Below is a small trained network, with its code and all its weights. Each question gives an input and a class and asks what happens when units are switched off, that is, made to give their printed mean instead of their output.

import numpy as np


def w(rows, s, z=0):
    codes = np.array(rows[::2]) - 128.0
    scale = np.full(codes.shape[1], s)
    scale[-1] = z or s
    return codes * scale


def f(y):
    return y / 2 * (1 + np.tanh(0.7978845608 * (y + 0.044715 * y**3)))


def log_softmax(a):
    a = a - a.max(-1, keepdims=True)
    return a - np.log(np.exp(a).sum(-1, keepdims=True))


def net(x, mask):
    res = np.array(x, float).reshape(1, 6) / 4 @ E
    y = f(res @ A[0][:, :-1].T + A[0][:, -1])
    res = res + np.where(mask, y, B[0][:, -1]) @ B[0][:, :-1]
    return log_softmax(res[-1] @ U[:, :-1].T + U[:, -1])


A, B = {}, {}
E = w([
[171,232,145,69],'x0',
[2,194,179,214],'x1',
[135,18,239,66],'x2',
[41,171,46,55],'x3',
[206,132,129,139],'x4',
[124,86,156,107],'x5',
],0.0079)
A[0] = w([
[176,159,125,116,190],'n0',
[213,100,164,164,185],'n1',
[159,101,55,144,141],'n2',
[96,176,138,167,188],'n3',
[99,125,144,137,130],'n4',
[105,98,138,179,185],'n5',
[178,108,161,188,214],'n6',
[141,93,106,107,78],'n7',
[49,138,121,59,120],'n8',
[81,108,145,125,117],'n9',
[117,86,110,81,78],'n10',
[90,161,89,220,252],'n11',
[59,105,199,123,171],'n12',
[142,149,108,94,202],'n13',
[141,193,86,44,206],'n14',
[116,82,150,138,89],'n15',
[134,180,143,96,235],'n16',
[159,103,176,177,95],'n17',
[102,112,156,133,134],'n18',
[132,9,81,106,201],'n19',
],0.015,0.0026)
B[0] = w([
[153,87,103,117,182],'n0',
[156,88,98,254,243],'n1',
[81,99,138,147,185],'n2',
[75,167,98,104,199],'n3',
[145,158,128,107,146],'n4',
[159,196,149,133,181],'n5',
[185,122,123,224,220],'n6',
[112,90,136,109,156],'n7',
[162,91,99,134,189],'n8',
[138,152,147,121,157],'n9',
[131,66,149,106,162],'n10',
[32,205,105,173,245],'n11',
[198,195,198,94,202],'n12',
[114,117,92,87,169],'n13',
[140,107,41,27,230],'n14',
[173,129,144,129,168],'n15',
[170,121,86,87,176],'n16',
[194,140,103,178,199],'n17',
[155,159,153,118,152],'n18',
[79,23,188,160,241],'n19',
],0.019,0.011)
U = w([
[111,38,175,110,165],'0',
[100,130,218,72,31],'1',
[201,164,255,130,207],'2',
[195,121,123,194,135],'3',
[90,155,91,146,253],'4',
[155,99,47,61,99],'5',
],0.0092,0.0026)

Each question gives the input, the list of numbers given to net, and the class t.
The units are the neurons (one row each of A and B). Each row of codes is followed by its name. A weight is (code - 128) times the scale printed after its matrix; where a second scale follows, it is the last column's (A, B and U).
mask holds one flag per neuron, in row order. A switched-off neuron (its flag False) gives its mean, the last column of its row in B, instead of its output. The means were averaged over made-up inputs and are rounded, as every weight is.
A unit's drop is (log p(t) with every unit on - log p(t) with that unit switched off) / (log p(t) with every unit on - log p(t) with every unit switched off).
The circuit of an input: a set's keep is (log p(t) with only the set's units on - log p(t) with every unit switched off) / (log p(t) with every unit on - log p(t) with every unit switched off). Starting from the 12 units with the biggest drops (on a tie, the unit counted first), units are removed one at a time, each time the one whose removal leaves the highest keep (on an exact tie, the one counted first), for as long as the keep stays at least 0.8.
units of the circuit, in order: the units of the circuit, biggest drop first
k most important neurons: the k neurons with the biggest drops, biggest first
drop when u is switched off: that unit's drop, to one decimal
input [-8,8,-2,-2,7,6], class 2: units of the circuit, in order	[n12; n5]
input [-6,-2,2,3,-6,0], class 0: units of the circuit, in order	[n19]
input [-4,6,0,-3,3,-7], class 4: 3 most important neurons	[n11; n3; n1]
input [-1,-2,-8,-2,7,0], class 4: units of the circuit, in order	[n11; n17]
input [5,-7,4,-3,-3,-5], class 0: units of the circuit, in order	[n19; n17; n5]
input [5,2,-4,0,-6,-2], class 5: 2 most important neurons	[n14; n16]
input [-8,0,3,-7,-4,2], class 2: 2 most important neurons	[n12; n5]
input [5,2,-7,-8,-1,-5], class 4: 2 most important neurons	[n11; n3]
input [0,-4,-6,-2,-5,2], class 5: 3 most important neurons	[n1; n19; n6]
input [-1,1,-2,6,-2,0], class 5: 2 most important neurons	[n14; n8]
input [3,-3,8,0,-8,6], class 2: 2 most important neurons	[n12; n14]
input [0,8,7,-5,3,7], class 2: drop when n12 is switched off	0.3
input [-7,-1,2,3,-6,8], class 2: drop when n5 is switched off	0.2
input [6,-5,-6,-4,6,3], class 5: units of the circuit, in order	[n14]
input [3,0,8,-8,-6,4], class 2: drop when n12 is switched off	2.3
input [-3,1,-6,2,5,-5], class 4: drop when n5 is switched off	0.0
